Each row has a class, written as a number after it.
[  89  519 -190  242  246 -805  -66    4 -320 -524  112  154   70  217
    1   59  299  -33   71 -116  150 -587  -15  220 -389  266 -100 -167
  132   31  -22 -223  -38   -6  275  573  160 -656    8  177 -401  196]  11
[-202  335 -259  172  192 -815 -228  -13 -306 -168  -90  204  -18   80
  185   40  339 -369   -2 -343  536 -329 -253  -93   -8  338  -69  -92
   15   83  -14   39  -31   42  155  281 -240 -766  291  438 -215  154]  5
[-192  225 -299  147   16 -692 -261   23 -103  -79  -99   68   65 -116
  122 -110  176 -371   58 -425  562 -175  -50  140  201  233  -50  -85
 -108  179    9  -85 -165  141   19  182 -194 -508  302  604 -308   87]  11
[-209  276 -387  113   97 -695 -336   61 -139   33   15    0 -202  -93
   37  -60  319 -418  164 -490  691 -243 -247   57  163  125 -109  -51
  -20   60 -176  -92  -27   83  -14  149  -16 -612  388  501 -238  129]  4
[-250  353 -348  110  150 -744 -349   46 -159  -76   93   56 -229 -156
   19  -15  333 -389   42 -463  627 -159 -257   95  122  107  -60  -44
   65   34 -148  -71  -81   59   20  136 -136 -681  381  458 -224  161]  7
[-165  355 -331  128  147 -688 -333   73 -152  -86   11  -32 -254 -139
    8   -3  321 -400  115 -512  637 -184 -377  125  234   92  -59  -44
   75   48 -123  -95 -113   62   67  170  -59 -653  356  506 -254  165]  6
[  63  386 -141  193  412 -651 -130   61  -52 -579  211  232   24  239
  -65    6  193 -123  -12  -11   98 -495  -98  212 -431  192   19 -188
  -74  109   65 -333 -104  -43  365  513  108 -815   14  303 -412  137]  9
[ 169  355  -45  225  288 -644 -111   89  -31 -623  116  225   15  228
  -67  -17  235 -121  -49  -60  130 -586    7  168 -409  290  -64 -162
  -33   19   81 -325 -118  -10  360  475  123 -858   36  318 -425  163]  3
[-180  263 -286  165  163 -732 -259 -101 -284 -175  -66  172   77   25
  154  -43  320 -309   62 -349  557 -431 -244   -7   29  366 -119 -142
 -149   60   14   46 -135  111   88  231 -232 -537  267  480 -227  167]  11
[ 102  327  -97  220  392 -582  -29   75  -33 -592  157  264  -30  246
  -74    9  199 -153  -32  -36  107 -524    2  205 -455  241  -34 -184
 -135   51   87 -338  -91  -58  380  478  161 -893   -9  374 -450  172]  6
[-152  228 -277  171  -11 -798 -269    2 -190  -43  -94   27   75  -46
  204 -153  277 -413   71 -447  563 -230  -48   30   92  175 -120 -109
  -31  140   12   14 -137  124  -40  205 -263 -593  367  541 -312   78]  7
[  65  500 -224  170  289 -782  -16  -28 -276 -480  132  195   40  277
    9   77  262 -103   18 -128  132 -554  -74  260 -509  244  -55 -179
  133  117  -34 -213  -44  -20  272  553  182 -608   21  240 -380  218]  12
[  99  470  -83  227  247 -795 -184  -51 -156 -437  157  127  -56  293
  -80   77  266 -143   73 -211  214 -611  -44  229 -375  182 -111 -234
  172   24  -26 -333    8  -36  220  517  156 -599  106  173 -424  204]  0
[-204  328 -426  204   84 -673 -339   22 -195  -77   15  -42 -279 -183
   35  -24  278 -423   94 -545  578 -175 -375  123  171  137  -69  -58
    5  -31 -173 -102  -52   46   38   80 -152 -564  383  531 -218  189]  11
[-185  252 -272  115  169 -665 -323    9 -252 -138 -109  171    3  -27
  137  -90  344 -345   42 -348  512 -415 -212  -60  -12  367 -107 -122
  -70  -18   20   89  -63   66   64  259 -238 -646  322  476 -225  131]  0
[-234  304 -448  107  108 -760 -307  114 -139   -8  -14   26 -161 -140
   71  -31  295 -404   55 -504  672 -253 -249   67  180  122  -62    2
   45   41 -113  -84  -59   90   32  128 -148 -690  363  537 -244  181]  3
[ 142  357  -93  241  401 -612 -106   32  -49 -586  224  231   49  266
  -46   -1  222 -108    5  -60   76 -516 -117  180 -479  253  -56 -224
  -79  114   88 -323 -112  -30  369  559   88 -716   -8  322 -418  152]  8
[  80  445   -4   82  166 -742 -129  -57 -255 -369  147   25 -103  333
 -122   73  303  -33   23 -133  205 -543  -77  209 -422  187 -101 -137
  178   90  -93 -304    9  -28  297  478  272 -621   25  148 -293  221]  12
[ 165  357 -114  220  411 -627  -31   34  -49 -569  195  239  -29  276
  -19   12  191 -153  -43 -129   88 -538 -102  192 -477  240  -56 -224
  -77   94   69 -327 -108  -36  344  547   89 -695   43  345 -420  161]  1
[ 114  512  -65  138  222 -776 -122  -30 -286 -369  121   94  -77  236
  -56   65  355  -50   35 -175  152 -594  -30  170 -345  190 -169  -97
  168  -30  -60 -313  -54  -57  266  469  203 -731   47  167 -376  252]  2
[  89  317  -69  205  417 -596  -67   54  -42 -614  211  251  -15  253
  -90  -12  214 -142  -86   11  111 -469  -42  176 -489  251    2 -184
 -145   79  106 -287 -113  -77  398  522  102 -808    7  363 -469  114]  7
[  70  448   31  180  246 -782 -181  -46 -230 -406  154  106 -102  340
 -112   89  342  -81   -2  -57  185 -627  -35  153 -381  181 -129 -156
   95  -42  -49 -342    2  -45  285  497  200 -719   48  149 -378  217]  11
[ 121  463 -125  200  284 -734  -69    9 -282 -525   89  167  100  223
    3   23  283  -71   -4 -131  120 -612 -102  154 -459  297  -87 -191
  101   39    8 -221  -55   -1  302  602  106 -635   28  185 -393  150]  5
[ 176  347  -94  208  392 -526  -90   82   -8 -587  168  250   17  232
  -87  -38  150 -122  -72  -97   87 -551  -63  160 -477  290  -46 -209
  -76   97   98 -331 -105  -65  365  554  132 -727   16  336 -438  135]  0
[  94  525 -219  244  277 -792  -60    4 -263 -512   91  189   78  242
   33   55  281  -96   72 -127  184 -593   11  230 -365  253  -82 -212
  120  -27  -11 -245   12  -16  233  544  150 -759   59  204 -466  177]  6
[ 132  509 -226  176  231 -768  -75  -29 -305 -493  114  247   75  255
   18   74  271  -56   73 -145  124 -618  -96  156 -334  316 -134 -184
  143   12  -24 -247  -43  -41  275  593  135 -598   36  204 -409  192]  2
[-190  236 -303  130  169 -751 -257  -28 -278 -166  -63  169    1   19
  144  -37  296 -335   32 -383  536 -370 -253  -29    5  357  -98 -110
  -55   75   14   38 -123   54   87  241 -252 -582  313  478 -255  167]  2
[ 120  461    5  187  164 -705 -121  -31 -236 -432  119   28 -150  188
 -110   36  339  -16   18 -122  129 -537  -24  212 -413  167 -151 -125
   98  -47  -97 -312  -17  -22  278  441  194 -642   23  156 -294  222]  10
[  78  312 -125  207  392 -611 -106   71    4 -627  214  247   42  206
 -130   17  158 -127  -88  -13   97 -552  -58  183 -482  274   12 -180
 -106  110   96 -340 -115  -21  380  539   86 -771  -33  362 -425  152]  3
[-179  317 -415  161  147 -681 -282   64 -158  -26  -10    1 -164 -110
   66  -36  332 -416   77 -571  608 -191 -355   46  166  184  -79  -75
   26   26 -125  -49  -75   88   33  179 -122 -586  374  558 -198  143]  5
[-264  303 -417  136  131 -745 -337   22 -191  -57   43  -23 -200 -123
   -7  -29  312 -393  116 -481  661 -200 -320  115  116  105  -48  -48
   54   76 -144  -87 -113   53   42  117 -112 -646  388  486 -245  191]  12
[ 137  450    9  110  227 -751 -196  -62 -227 -411  192  107  -42  321
  -90   30  317  -61   37  -81  157 -588  -79  129 -425  200 -153 -161
  141   67  -43 -307  -43  -25  264  511  206 -707   35  159 -301  189]  3
[-170  229 -243  109  138 -720 -292  -48 -245 -133  -30  181   58   38
   68  -23  367 -323  -13 -346  569 -408 -244  -95   37  385 -125 -155
  -64   86   -6   17  -75   60  103  258 -176 -608  289  430 -202  170]  4
[ 121  468   20  136  221 -773 -175  -51 -182 -386  152  112 -118  372
  -60  100  260 -115   38 -115  229 -592  -91  213 -374  168 -111 -210
  162   13  -76 -352   25  -49  224  523  257 -668   96  156 -391  212]  6
[-221  355 -415  138  114 -736 -332   42 -171 -132   42   54 -247 -177
   47   41  312 -402  112 -492  585 -163 -341   94  172  164  -61  -80
   71   38 -175  -51   -6   25   91  173 -124 -611  315  512 -222  154]  4
[  54  361  -97  243  386 -675 -100   41  -61 -616  175  183  -22  235
  -87   -9  228 -148  -27  -62  137 -522  -78  160 -391  174  -33 -182
 -110   85   86 -327 -106  -69  378  481   58 -868   29  354 -423  142]  11
[ 140  462   76  134  148 -773 -147  -64 -252 -408  156   53  -54  368
  -78   81  336  -87   38 -115  177 -653   24  159 -360  215 -150 -157
  185   18  -66 -317   54  -32  230  502  296 -681   48  127 -379  204]  7
[ 155  463   62  171  148 -697 -192  -54 -164 -444  144  120 -118  328
 -123  130  257  -64   79 -133  216 -599  -87  197 -360  240 -155 -199
  158    9 -102 -388   76  -28  252  511  265 -548   75   83 -344  186]  10
[ 112  387 -108  207  358 -660  -47   49  -12 -575  164  226   49  260
  -41    5  186 -141  -70  -58  138 -559  -64  173 -474  230  -11 -191
  -69  106   66 -307 -110  -32  358  509   96 -808   27  342 -435  164]  12
[ 133  372 -173  238  402 -662  -20   26  -41 -614  183  264   46  310
  -46   17  184  -81    9 -105   63 -527  -83  178 -445  264  -61 -231
  -78  100   62 -311  -96  -36  368  604   79 -595  -31  341 -450  169]  10
[-148  227 -304  175   28 -802 -278  -22 -202 -167  -45   87   63    4
  178 -124  268 -369   53 -376  573 -272  -77   75   57  185  -84 -112
  -63  182   15   -6 -186  110   25  203 -211 -623  310  541 -316  134]  7
[-149  238 -356  141   34 -718 -202   21 -164  -65 -106   84   22  -75
  153 -135  248 -368  112 -431  574 -191  -88   97  192  181 -104 -122
 -112  145    1  -19 -138  123  -30  203 -214 -512  358  592 -257  100]  10
[ -75  216 -242  117   76 -635 -311  -21 -150  -57  -19   69   42  -53
  179 -124  244 -399   70 -403  522 -234 -161  118   76  234 -121 -162
 -117  159   -5   -7 -165  150  -53  186 -168 -528  372  592 -244   85]  8
[  50  511  -21  248  283 -703 -179  -51 -149 -499  207  137 -141  163
  -98   60  284 -156   -9 -133  172 -531 -101  154 -411  170  -71 -170
   79  -30  -31 -345   -2  -78  278  414   50 -851  112  173 -399  184]  11
[  77  478 -253  177  284 -786  -16   -1 -301 -483  138  222   58  261
   -2   35  290 -102   33  -91  137 -555  -73  199 -420  252  -72 -154
   87   77  -31 -250  -56  -70  288  537  176 -577    7  213 -413  184]  2
[-128  233 -312  118   71 -747 -336  -58 -144  -62  -23   95   18  -17
  202  -89  254 -404   56 -483  587 -202 -171   69   64  193 -133 -148
  -88  189   -3  -13 -157  101  -34  164 -237 -566  376  571 -212   78]  2
[ 132  524  -64  208  195 -717 -128  -44 -202 -453  127   89  -87  143
  -59   88  264 -105   62 -229  195 -607  -93  255 -403  220 -113 -144
  197  -38  -91 -337  -33  -18  251  445  183 -652  104  151 -442  230]  12
[-218  286 -292  121  161 -746 -278  -40 -288 -127  -80  197   11   17
  111  -21  383 -345   -4 -287  529 -385 -198  -70   42  306 -108  -94
  -94    5   30   17  -90   15  107  224 -253 -717  264  474 -272  184]  2
[ 119  471   -4  184  240 -744 -155  -65 -225 -404  207   77  -91  312
  -61   69  334 -108   53 -144  166 -594  -56  176 -441  174 -136 -190
  154   76  -33 -324  -24  -23  241  501  167 -699   63  132 -358  217]  1
[-203  264 -277  143  182 -740 -222  -16 -267  -67  -56  160   28   14
  128  -69  380 -323  -19 -362  582 -387 -198  -83    1  346 -111 -108
  -41   35   15   32  -96   51   98  201 -252 -720  302  466 -246  210]  8
[-225  265 -280  175  142 -757 -279  -15 -312 -132  -85  119  -11  -16
   87  -51  377 -320   36 -355  560 -426 -205  -54   59  322 -111  -71
  -34  -42   -6   35  -98   72   84  210 -235 -681  301  466 -297  196]  11
[-127  272 -400  254   83 -731 -251  -16 -207 -170  -87  118   69   -8
  183 -100  291 -385  106 -457  516 -263  -91   62   30  241 -134 -123
  -56  160    3   36 -157  121   32  206 -205 -602  292  572 -300  132]  0
[-227  288 -283  173  186 -798 -226  -55 -331 -201  -64  220   69   64
  112  -11  377 -302   52 -274  577 -374 -171  -40   14  330 -106  -98
  -52   82  -12   48  -86   66  127  213 -201 -714  232  446 -280  222]  8
[-206  270 -293  131  110 -767 -279    3 -266  -71 -131  136   22   17
  138  -49  376 -345   55 -369  596 -364 -213  -84   78  284 -104  -98
  -47   19   -2   33  -52   61  110  214 -217 -740  320  437 -204  144]  9
[-141  262 -266  151  146 -637 -335  -25 -248 -134  -88  189  -92  -23
   56  -65  364 -343   38 -409  533 -372 -176   25  -47  358 -113 -116
   -4    0   21    6 -120   56  109  241 -157 -595  293  457 -263  160]  0
[-202  289 -310  144  157 -755 -294  -59 -272 -132  -66  144  -14   80
  123  -19  331 -347   59 -359  535 -366 -304  -60   59  344  -98 -136
  -50   74    6    8  -89   34  105  270 -235 -553  274  456 -222  177]  2
[-218  278 -291  147  137 -780 -232   -2 -271 -136 -121  158   50   -2
  176  -48  337 -344   -4 -335  583 -405 -183  -58   -9  345  -58 -101
  -61   88   44   54 -120   73  116  240 -287 -725  312  429 -231  202]  12
[-190  289 -294  107  172 -677 -300   -3 -248  -98 -114  134  -54  -19
   80  -41  365 -386  -19 -370  517 -430 -277  -63   12  356 -101 -100
  -48  -24    7   11  -61   63  123  254 -227 -640  284  463 -223  157]  3
[  57  472   -4  225  150 -744 -231 -110 -185 -416  178  104  -41  251
 -100   79  264  -95   21  -80  213 -604 -127   81 -392  209 -130 -188
   99  -52  -95 -413   76 -107  233  439   95 -662   82   70 -378  200]  2
[ 125  389 -142  228  377 -688  -31   16  -78 -598  194  271   24  289
  -54   28  228 -109  -16  -48  117 -543  -89  183 -420  228  -46 -214
  -62   72   58 -314 -111  -41  364  543   94 -751    9  339 -421  180]  1
[ -93  250 -377  143   88 -789 -374  -21 -207 -191  -49  133    7  -33
  225 -161  285 -355   59 -489  589 -280 -146   73   18  173 -118 -162
  -14  131  -17   63 -174  118  -25  223 -253 -557  362  537 -250  111]  0
[-192  255 -379  185   10 -760 -220   42 -182  -76 -161   37   32 -104
  185 -150  261 -372   99 -444  632 -257  -41   80  145  145  -93  -50
 -101  155   -2  -17 -153  141    6  157 -252 -666  360  564 -302   93]  10
[ 125  488 -191  173  288 -676  -43  -10 -284 -538  140  205   37  285
  -14   75  268  -43   29  -79   92 -576  -67  229 -427  313  -78 -194
   88   78    2 -219  -41  -15  293  588  187 -689    2  257 -383  216]  1
[-181  258 -307  130  174 -706 -193    6 -244 -135 -112  176    6  -14
  135  -58  338 -308   13 -389  572 -382 -222  -97   56  369 -118 -108
  -73   39   14   67  -82   62  113  277 -259 -594  283  491 -243  137]  10
[ 149  476 -217  270  276 -778   -9  -25 -283 -541  114  194   86  314
    6   52  315  -92   63 -125  124 -585  -35  244 -419  308  -83 -232
  109    9   21 -218  -36  -12  280  545  149 -613   18  255 -448  207]  1
[  91  490 -251  253  312 -733  -63  -27 -236 -555  128  233   32  285
   13   59  253 -111   84 -127  145 -564  -90  212 -405  285  -56 -223
   76   68   -3 -243  -44  -17  259  621  119 -621   50  256 -448  196]  1
[-227  322 -455  151   85 -706 -261   56 -152   13  -29   -7 -192 -170
  109  -55  264 -426   82 -532  645 -193 -312   57  146  110  -98  -87
  -28    2 -167  -82  -35   38   30  105 -181 -631  364  503 -219  178]  6
[ 134  364 -136  205  413 -562  -44   21  -63 -589  203  263   21  288
  -87   39  242 -153  -78  -57  116 -502 -155  140 -438  227  -50 -210
 -115  125   86 -298  -93  -84  373  539  110 -782   -1  390 -444  162]  1
[-205  270 -316  108  205 -708 -231   -1 -197  -99 -111  165   73  -28
  158  -69  339 -366  -64 -405  572 -386 -214 -113  -55  358  -76 -139
 -116   69   35   68  -59   70  116  273 -291 -657  280  458 -196  129]  12
[ 100  361 -155  192  388 -626  -34   58  -59 -540  167  215   -9  258
  -56  -14  218 -143  -44 -108  132 -559  -74  163 -429  211  -49 -179
  -78   63   47 -337  -83  -61  337  510  101 -769   39  339 -461  187]  1
[ 144  395 -114  177  411 -600  -69   12  -21 -605  261  281   -7  240
  -87   42  171 -119  -95  -56  106 -520  -91  202 -455  242  -21 -210
  -81  157   35 -343 -115  -57  356  549  168 -775   17  358 -440  150]  4
[-223  260 -291  112  179 -745 -256  -50 -254 -187  -92  201   80   13
  147  -79  350 -300   15 -312  559 -379 -194  -41   -2  326  -94 -133
  -95   44   29   66 -132   63  110  240 -252 -716  247  491 -269  166]  6
[ 133  322 -106  224  388 -606    9   53  -53 -524  129  233    6  219
  -59   13  221 -185  -69 -132  124 -543  -90  153 -471  270  -38 -184
 -124   27   72 -317  -76  -63  386  495  128 -758   27  387 -424  148]  5
[-134  240 -298  116   36 -755 -316   18 -131  -90  -62   71   -9  -85
  214 -124  231 -385   65 -472  633 -239 -123  108   67  201  -56 -110
  -47  142  -48  -10 -162  153  -22  181 -192 -597  381  553 -247   92]  5
[-251  350 -359  129  113 -801 -319   80 -187  -59   10  -14 -185 -153
   38   -4  346 -393   72 -479  655 -246 -258   94  202  120  -52  -32
   70   25 -125  -44 -102  102   48  186 -154 -624  382  440 -259  160]  7
[ 171  368 -115  212  382 -553  -11   64  -30 -600  185  286  -54  270
  -59   15  192 -132  -66  -73  126 -535  -64  209 -477  273  -28 -205
 -103  104   61 -334 -127  -30  363  555  149 -714   32  329 -445  172]  1
[-205  294 -367   92  161 -711 -329   45 -130  -18   31   -3 -210  -18
   93  -18  258 -429   99 -478  594 -236 -315  112  171  148  -67 -102
    2   64 -139  -86  -57   81   -4  160  -66 -627  388  547 -200  160]  6
[ 100  509 -214  212  282 -793  -99    5 -227 -532  130  267   49  242
    7   71  228  -73   52 -115  201 -562  -41  210 -376  275  -78 -200
   88   30  -19 -269  -53  -21  264  575  106 -632   70  164 -449  181]  2
[-193  250 -390  105  164 -619 -301   72 -157  -13   12    8 -282 -189
   44  -37  263 -412   47 -596  604 -157 -374  102  127  174  -58  -69
   11   19 -137  -72  -82   60   39  129 -148 -502  420  506 -212  154]  9
[-209  355 -436  101  161 -739 -374   42 -182  -79   68   47 -150 -147
  -11  -19  300 -371   61 -461  606 -220 -359   36  147  136  -83  -64
   66   48 -159  -99  -79   47   53  200 -136 -611  328  451 -208  167]  3
[ 156  425   55  186  190 -704 -167  -20  -94 -392  174   79  -37  307
 -157   82  303 -112   86 -170  255 -673  -10  199 -317  246 -108 -200
  124  -27  -49 -412   68   -3  250  462  295 -637   68  131 -406  215]  8
[ 142  372  -65  165  391 -563 -117   20  -42 -560  218  209  -22  220
 -109  -11  190 -138  -96 -102   84 -555 -133  231 -455  227  -29 -201
  -88   48   55 -334 -142    0  314  543  113 -608   54  307 -451  158]  7
[-192  287 -349   98  130 -732 -369   14 -155  -34   15   -1 -163  -62
   23  -13  321 -412  127 -485  665 -224 -305  116  146  135  -96 -126
  -14   62 -160  -69  -24   78   37  165  -54 -531  345  482 -195  134]  8
[ 173  349  -43  180  378 -588  -28   36  -20 -570  202  249   13  254
  -27   -8  211 -169 -104 -124   75 -583  -38  130 -533  295  -55 -223
  -90  124   84 -282  -93  -43  352  528   78 -794   68  316 -450  127]  4
[-203  301 -264  105  180 -717 -196  -41 -270  -69 -153  173   65   42
  181  -14  328 -389   -9 -429  492 -324 -270  -92   -2  395 -129 -134
  -25  102   43   62  -78   30  141  271 -306 -606  306  463 -252  161]  12
[ 115  382 -112  237  358 -650  -59   27  -57 -570  179  247   19  263
  -59  -15  264 -136  -34  -58  105 -549  -10  125 -446  217  -67 -165
  -81   77   50 -335  -82  -70  359  497  136 -899   23  347 -462  153]  4
[-185  301 -252  134  157 -750 -279  -35 -245  -97  -96  128  -18    5
  172  -72  346 -357   46 -425  585 -359 -267  -34  -25  319  -91 -127
  -24   40  -11   45 -100   86   65  239 -243 -630  337  453 -211  156]  5
[ 118  448  -44  168  251 -761 -184  -51 -257 -413  178  136  -96  307
  -40   62  321  -81   36 -164  173 -588  -51  186 -426  212 -147 -171
  207   41  -46 -329  -44  -31  233  533  185 -659   78  157 -388  214]  1
[-104  231 -389  141   82 -773 -306  -15 -189 -134  -32  131   28   -6
  248  -98  249 -379   45 -456  605 -267 -174   82   16  181  -98 -146
  -64  211    3    1 -167  119   17  221 -240 -598  331  562 -242  124]  1
[  66  516 -207  213  280 -833  -38  -35 -300 -509  140  177   56  256
   19   69  289  -78   55 -143  132 -548  -83  250 -467  229  -72 -198
  159   83  -55 -203  -56    9  247  583  150 -565    7  219 -384  212]  5
[ 137  369 -102  238  376 -597  -53   28  -60 -560  157  160  -55  275
  -54   -4  223 -171  -53 -143   86 -574  -88  227 -483  229  -37 -213
  -52   79   88 -337  -99  -35  317  513  100 -744   68  352 -440  177]  1
[ 120  362 -171  235  367 -667  -38   32  -60 -578  189  237    4  266
  -82   -5  214 -122    1  -93  129 -519  -69  213 -415  198  -34 -191
  -64   77   61 -349 -115  -39  355  503  122 -757   11  372 -432  189]  1
[-218  313 -389  111  155 -750 -311   81 -144  -16   15   -1 -239  -61
  113  -27  294 -422   36 -520  665 -214 -328   55  175  125  -46  -57
   51  121 -109  -94  -81   58   49  180 -174 -643  410  504 -205  150]  1
[-180  320 -390  118  183 -656 -321   55 -175  -32   47    3 -195 -136
   -4  -30  323 -401   75 -496  597 -197 -366   69  167  146  -76  -66
   23   20 -138  -90  -38   30   60  141  -79 -633  335  535 -220  175]  8
